Here is a tiny trained network, its code and every weight. The questions are about switching its units off for an input and a class, where a switched-off unit gives its printed mean instead of its output.

import numpy as np


def w(rows, s, z=0):
    codes = np.array(rows[::2]) - 128.0
    scale = np.full(codes.shape[1], s)
    scale[-1] = z or s
    return codes * scale


def norm(h):
    return h / np.sqrt((h * h).mean(-1, keepdims=True) + 1e-5)


def f(y):
    return y / 2 * (1 + np.tanh(0.7978845608 * (y + 0.044715 * y**3)))


def log_softmax(a):
    a = a - a.max(-1, keepdims=True)
    return a - np.log(np.exp(a).sum(-1, keepdims=True))


def net(x, mask):
    res = np.array(x, float).reshape(1, 6) / 4 @ E
    u = 0
    for l in range(2):
        y = f(norm(res) @ A[l][:, :-1].T + A[l][:, -1])
        res = res + np.where(mask[u : u + 10], y, B[l][:, -1]) @ B[l][:, :-1]
        u += 10
    return log_softmax(norm(res)[-1] @ U[:, :-1].T + U[:, -1])


A, B = {}, {}
E = w([
[115,131,123,145,147,122,113,132,150,114,146],'x0',
[200,178,160,147,115,151,157,222,166,70,72],'x1',
[129,180,51,29,192,111,66,59,84,126,138],'x2',
[109,134,78,138,58,145,142,93,118,99,101],'x3',
[152,90,63,161,64,203,128,158,5,183,254],'x4',
[135,132,127,155,136,123,87,100,168,102,186],'x5',
],0.0079)
A[0] = w([
[34,2,211,190,82,108,128,92,144,182,125,83],'0.n0',
[76,134,160,149,94,139,107,137,84,180,194,95],'0.n1',
[135,157,114,135,100,212,140,122,152,187,164,88],'0.n2',
[156,116,174,208,114,170,139,138,123,141,139,118],'0.n3',
[104,137,182,160,120,203,203,142,144,144,164,2],'0.n4',
[118,78,94,94,72,98,136,86,93,68,116,187],'0.n5',
[111,141,109,117,150,105,128,127,100,216,109,230],'0.n6',
[135,129,55,133,164,205,143,149,77,143,157,137],'0.n7',
[138,122,68,144,121,96,68,142,133,199,162,147],'0.n8',
[158,149,153,65,98,200,110,134,133,101,85,173],'0.n9',
],0.0081,0.0027)
B[0] = w([
[102,254,176,157,143,86,68,94,32,27,137,254],'0.n0',
[198,161,151,134,184,243,107,153,141,145,96,212],'0.n1',
[91,44,144,115,144,127,184,192,104,143,113,170],'0.n2',
[112,133,60,60,133,138,230,162,151,78,85,205],'0.n3',
[137,79,97,91,81,150,92,99,146,120,123,176],'0.n4',
[161,73,118,167,201,92,95,147,134,184,157,175],'0.n5',
[160,65,121,219,142,57,109,71,126,133,169,203],'0.n6',
[173,148,145,219,157,203,167,123,54,180,174,230],'0.n7',
[220,114,118,132,74,140,129,87,100,180,98,192],'0.n8',
[183,200,140,162,193,54,80,138,190,85,144,177],'0.n9',
],0.0069,0.0056)
A[1] = w([
[176,143,124,167,135,155,66,110,37,124,188,115],'1.n0',
[60,197,141,43,137,54,76,88,81,81,85,187],'1.n1',
[98,162,201,173,127,23,105,105,187,60,85,202],'1.n2',
[73,116,125,146,96,175,132,112,2,120,225,6],'1.n3',
[87,26,98,20,162,58,113,64,178,161,111,38],'1.n4',
[110,140,180,195,153,167,171,129,172,119,110,115],'1.n5',
[135,64,92,180,126,144,174,204,121,125,155,93],'1.n6',
[113,96,110,105,168,74,111,29,131,181,145,239],'1.n7',
[65,126,108,83,179,94,131,73,175,201,116,107],'1.n8',
[194,248,69,42,155,154,142,115,104,184,202,133],'1.n9',
],0.0079,0.0024)
B[1] = w([
[149,176,137,131,104,161,131,182,198,105,89,220],'1.n0',
[133,60,78,98,185,187,95,123,128,157,155,213],'1.n1',
[142,162,134,184,138,112,69,108,83,172,139,253],'1.n2',
[101,163,162,135,160,9,100,135,118,148,73,203],'1.n3',
[144,85,115,86,81,172,219,188,154,86,119,162],'1.n4',
[124,141,138,86,90,64,187,149,161,137,125,156],'1.n5',
[111,125,126,67,98,172,162,83,189,110,179,167],'1.n6',
[147,60,100,123,107,162,118,121,148,138,165,194],'1.n7',
[94,70,154,120,81,179,169,181,111,133,125,157],'1.n8',
[98,134,161,160,158,57,104,69,155,98,83,182],'1.n9',
],0.011)
U = w([
[89,123,53,105,254,65,16,46,63,157,154,222],'0',
[107,247,165,179,117,8,131,188,128,74,109,7],'1',
[115,27,34,26,81,191,209,172,191,94,202,143],'2',
],0.0081,0.0018)

Each question gives the input, the list of numbers given to net, and the class t.
The units are the neurons (one row each of A and B). Each row of codes is followed by its name. A weight is (code - 128) times the scale printed after its matrix; where a second scale follows, it is the last column's (A, B and U).
mask holds one flag per neuron, layer by layer. A switched-off neuron (its flag False) gives its mean, the last column of its row in B, instead of its output. The means were averaged over made-up inputs and are rounded, as every weight is.
A unit's drop is (log p(t) with every unit on - log p(t) with that unit switched off) / (log p(t) with every unit on - log p(t) with every unit switched off).
unit that matters most: the unit with the biggest drop
k most important neurons: the k neurons with the biggest drops, biggest first
k most important neurons of layer l: the k neurons of layer l with the biggest drops, biggest first
drop when u is switched off: that unit's drop, to one decimal
input [3,-2,-6,5,-2,-3], class 0: 2 most important neurons	0.n0; 1.n1
input [8,0,-1,2,-6,-1], class 0: 2 most important neurons	1.n2; 1.n1
input [5,1,8,-4,6,2], class 1: unit that matters most	1.n0
input [-2,4,5,-6,1,7], class 1: 3 most important neurons	1.n0; 1.n1; 0.n0
input [5,-1,2,1,-7,8], class 2: 2 most important neurons	0.n0; 1.n4
input [3,7,3,2,-1,5], class 0: 3 most important neurons	0.n7; 1.n0; 0.n1
input [-3,-2,8,6,-7,-4], class 2: 2 most important neurons	1.n4; 0.n0
input [6,-4,-7,7,-5,-5], class 0: 2 most important neurons	0.n0; 1.n1
input [-5,-8,2,6,0,-4], class 2: 2 most important neurons of layer 1	1.n7; 1.n2
input [-7,0,-8,2,-6,0], class 0: 4 most important neurons	0.n0; 1.n2; 1.n0; 1.n1
input [3,-5,-8,4,8,3], class 1: 2 most important neurons	0.n0; 1.n3
input [-5,2,1,7,5,8], class 1: 3 most important neurons of layer 1	1.n3; 1.n1; 1.n7
input [1,4,1,-4,-2,2], class 0: 2 most important neurons	0.n7; 1.n0
input [0,-2,-3,4,8,-2], class 1: 2 most important neurons	1.n3; 1.n1
input [-5,0,-1,4,-2,-8], class 0: unit that matters most	0.n7
input [7,2,7,-8,2,-7], class 1: 2 most important neurons of layer 0	0.n7; 0.n5
input [5,-8,-2,0,4,3], class 1: 2 most important neurons of layer 1	1.n0; 1.n1
input [-3,-1,5,-2,-6,-1], class 2: 2 most important neurons of layer 1	1.n4; 1.n8
input [-4,-6,7,3,-8,5], class 2: drop when 1.n4 is switched off	0.2
input [4,-3,-5,-4,-2,-7], class 0: drop when 0.n9 is switched off	0.0
input [2,-3,-7,-3,4,-2], class 1: unit that matters most	0.n0
input [-6,-1,-5,4,-5,1], class 0: 2 most important neurons	1.n1; 0.n0
input [1,-1,-6,2,-2,-1], class 0: drop when 1.n1 is switched off	0.3
input [5,-2,2,-7,-5,3], class 2: drop when 0.n0 is switched off	0.4
